Below is a small trained network, with its code and all its weights. Each question gives an input and a target symbol and asks what happens when units are switched off, that is, made to give their printed mean instead of their output.

import numpy as np


def w(rows, s, z=0):
    codes = np.array(rows[::2]) - 128.0
    scale = np.full(codes.shape[1], s)
    scale[-1] = z or s
    return codes * scale


def softmax(a):
    e = np.exp(a - a.max(-1, keepdims=True))
    return e / e.sum(-1, keepdims=True)


def log_softmax(a):
    a = a - a.max(-1, keepdims=True)
    return a - np.log(np.exp(a).sum(-1, keepdims=True))


def net(x, mask):
    ids = ['βγδεζηθλπστφψω'.index(c) for c in x.split()]
    T = len(ids)
    res = E[ids] + P[:T]
    u = 0
    for l in range(2):
        r = res
        for j in range(3):
            rows = slice(4 * j, 4 * j + 4)
            q, k, v = (r @ M[l][rows].T for M in (Q, K, V))
            z = softmax(np.where(np.tri(T) > 0, q @ k.T / 4**0.5, -1e9)) @ v
            o = O[l][rows]
            res = res + np.where(mask[u + j], z, o[:, -1]) @ o[:, :-1]
        u += 3
    return log_softmax(res[-1] @ U[:, :-1].T + U[:, -1])


Q, K, V, O = {}, {}, {}, {}
E = w([
[43,114,91],'β',
[126,123,132],'γ',
[100,150,148],'δ',
[91,202,220],'ε',
[97,160,176],'ζ',
[80,102,179],'η',
[14,66,179],'θ',
[109,246,192],'λ',
[16,75,175],'π',
[134,211,172],'σ',
[29,7,124],'τ',
[58,120,202],'φ',
[151,27,8],'ψ',
[193,183,135],'ω',
],0.013)
P = w([
[163,177,124],'0',
[110,125,192],'1',
[99,185,20],'2',
[206,112,114],'3',
[163,150,255],'4',
[109,202,38],'5',
],0.012)
Q[0] = w([
[125,142,130],'L0H0',
[137,138,78],'L0H0',
[137,118,97],'L0H0',
[136,88,128],'L0H0',
[190,95,9],'L0H1',
[69,165,148],'L0H1',
[105,187,122],'L0H1',
[94,39,212],'L0H1',
[50,165,127],'L0H2',
[107,102,132],'L0H2',
[24,179,122],'L0H2',
[73,166,129],'L0H2',
],0.014)
K[0] = w([
[126,144,117],'L0H0',
[82,161,176],'L0H0',
[107,119,168],'L0H0',
[142,70,154],'L0H0',
[252,94,19],'L0H1',
[139,142,177],'L0H1',
[163,192,151],'L0H1',
[16,25,169],'L0H1',
[63,193,123],'L0H2',
[102,135,81],'L0H2',
[10,226,110],'L0H2',
[105,177,147],'L0H2',
],0.012)
V[0] = w([
[110,70,69],'L0H0',
[214,184,69],'L0H0',
[179,134,255],'L0H0',
[214,16,71],'L0H0',
[89,141,131],'L0H1',
[114,47,181],'L0H1',
[51,67,177],'L0H1',
[123,129,114],'L0H1',
[23,182,48],'L0H2',
[221,116,134],'L0H2',
[16,200,179],'L0H2',
[169,101,76],'L0H2',
],0.0078)
O[0] = w([
[96,71,113,87],'L0H0',
[101,196,84,99],'L0H0',
[120,201,203,144],'L0H0',
[1,114,142,8],'L0H0',
[155,123,136,157],'L0H1',
[110,198,149,124],'L0H1',
[151,186,168,165],'L0H1',
[126,116,137,123],'L0H1',
[220,98,100,207],'L0H2',
[88,176,149,69],'L0H2',
[179,10,117,253],'L0H2',
[121,191,128,74],'L0H2',
],0.0086,0.0051)
Q[1] = w([
[164,163,7],'L1H0',
[132,167,61],'L1H0',
[163,154,94],'L1H0',
[148,136,64],'L1H0',
[105,69,140],'L1H1',
[117,65,173],'L1H1',
[163,163,115],'L1H1',
[151,66,217],'L1H1',
[51,135,65],'L1H2',
[107,124,194],'L1H2',
[110,111,89],'L1H2',
[117,173,106],'L1H2',
],0.017)
K[1] = w([
[172,106,49],'L1H0',
[171,176,91],'L1H0',
[157,119,107],'L1H0',
[114,81,78],'L1H0',
[108,155,111],'L1H1',
[112,154,165],'L1H1',
[162,147,133],'L1H1',
[137,177,253],'L1H1',
[115,151,180],'L1H2',
[109,81,121],'L1H2',
[142,122,144],'L1H2',
[116,195,138],'L1H2',
],0.019)
V[1] = w([
[197,150,254],'L1H0',
[124,91,106],'L1H0',
[109,127,90],'L1H0',
[119,47,77],'L1H0',
[106,159,122],'L1H1',
[160,79,118],'L1H1',
[101,166,105],'L1H1',
[135,133,226],'L1H1',
[136,139,113],'L1H2',
[112,141,122],'L1H2',
[77,179,102],'L1H2',
[70,203,79],'L1H2',
],0.006)
O[1] = w([
[1,161,177,225],'L1H0',
[137,184,113,148],'L1H0',
[166,113,112,97],'L1H0',
[153,245,92,171],'L1H0',
[150,156,160,81],'L1H1',
[68,62,114,187],'L1H1',
[152,165,160,62],'L1H1',
[236,223,9,191],'L1H1',
[129,146,108,141],'L1H2',
[147,147,123,95],'L1H2',
[204,185,120,20],'L1H2',
[230,224,91,2],'L1H2',
],0.0039,0.0053)
U = w([
[187,58,82,129],'β',
[202,118,121,179],'γ',
[118,170,61,154],'δ',
[9,93,92,231],'ε',
[166,104,175,76],'ζ',
[131,50,166,22],'η',
[169,91,179,53],'θ',
[143,120,142,106],'λ',
[149,119,124,96],'π',
[160,161,148,157],'σ',
[177,127,149,48],'τ',
[112,151,141,254],'φ',
[130,108,170,131],'ψ',
[120,51,164,45],'ω',
],0.011,0.0041)

Each question gives the input, a string of symbols that net reads in full, and the target symbol t.
The units are the heads (4 rows each of Q, K, V and O). Each row of codes is followed by its name. A weight is (code - 128) times the scale printed after its matrix; where a second scale follows, it is the last column's (O and U).
mask holds one flag per head, layer by layer. A switched-off head (its flag False) gives its mean, the last column of its rows in O, instead of its output. The means were averaged over made-up inputs and are rounded, as every weight is.
A unit's drop is (log p(t) with every unit on - log p(t) with that unit switched off) / (log p(t) with every unit on - log p(t) with every unit switched off).
The circuit of an input: a set's keep is (log p(t) with only the set's units on - log p(t) with every unit switched off) / (log p(t) with every unit on - log p(t) with every unit switched off). Starting from all 6 units, units are removed one at a time, each time the one whose removal leaves the highest keep (on an exact tie, the one counted first), for as long as the keep stays at least 0.8.
circuit, biggest first: the units of the circuit, biggest drop first
unit that matters most: the unit with the biggest drop
which heads matter: for each layer, one digit per head in row order, 1 if its drop is at least 0.15 and else 0, layers parted by /
drop when u is switched off: that unit's drop, to one decimal
input η δ ε η φ π, target β: circuit, biggest first -> [L0H2]
input σ ε λ η τ ε, target γ: circuit, biggest first -> [L0H0; L0H2]
input λ π γ θ λ ζ, target β: circuit, biggest first -> [L0H2; L0H1]
input τ λ λ ψ θ δ, target β: which heads matter -> 011 / 000
input ω θ ω τ λ δ, target β: circuit, biggest first -> [L0H1; L0H2]
input η ω π ψ ζ, target ε: which heads matter -> 100 / 000
input φ λ β, target β: which heads matter -> 001 / 000
input ω η π, target β: which heads matter -> 001 / 000
input φ γ β τ ψ, target ε: circuit, biggest first -> [L0H2; L0H0]
input η β ω, target β: which heads matter -> 010 / 100
input ε π φ ψ, target δ: which heads matter -> 001 / 000
input η λ ψ β φ, target ε: which heads matter -> 100 / 000
input ψ ε η τ, target ε: which heads matter -> 101 / 000
input τ τ ζ, target β: unit that matters most -> L0H2
input ω θ φ τ, target ε: which heads matter -> 111 / 100
input τ β η, target β: which heads matter -> 101 / 100
input θ θ ε λ ψ, target ε: circuit, biggest first -> [L0H2; L0H0; L1H2]
input ψ ε θ, target β: drop when L1H1 is switched off -> 0.0
input ψ η τ ψ β, target ε: drop when L0H0 is switched off -> 1.3
input θ τ λ β φ σ, target β: drop when L0H2 is switched off -> 0.3
input φ ψ β, target β: drop when L0H0 is switched off -> 0.1
input σ δ ψ λ δ, target ε: circuit, biggest first -> [L0H0]
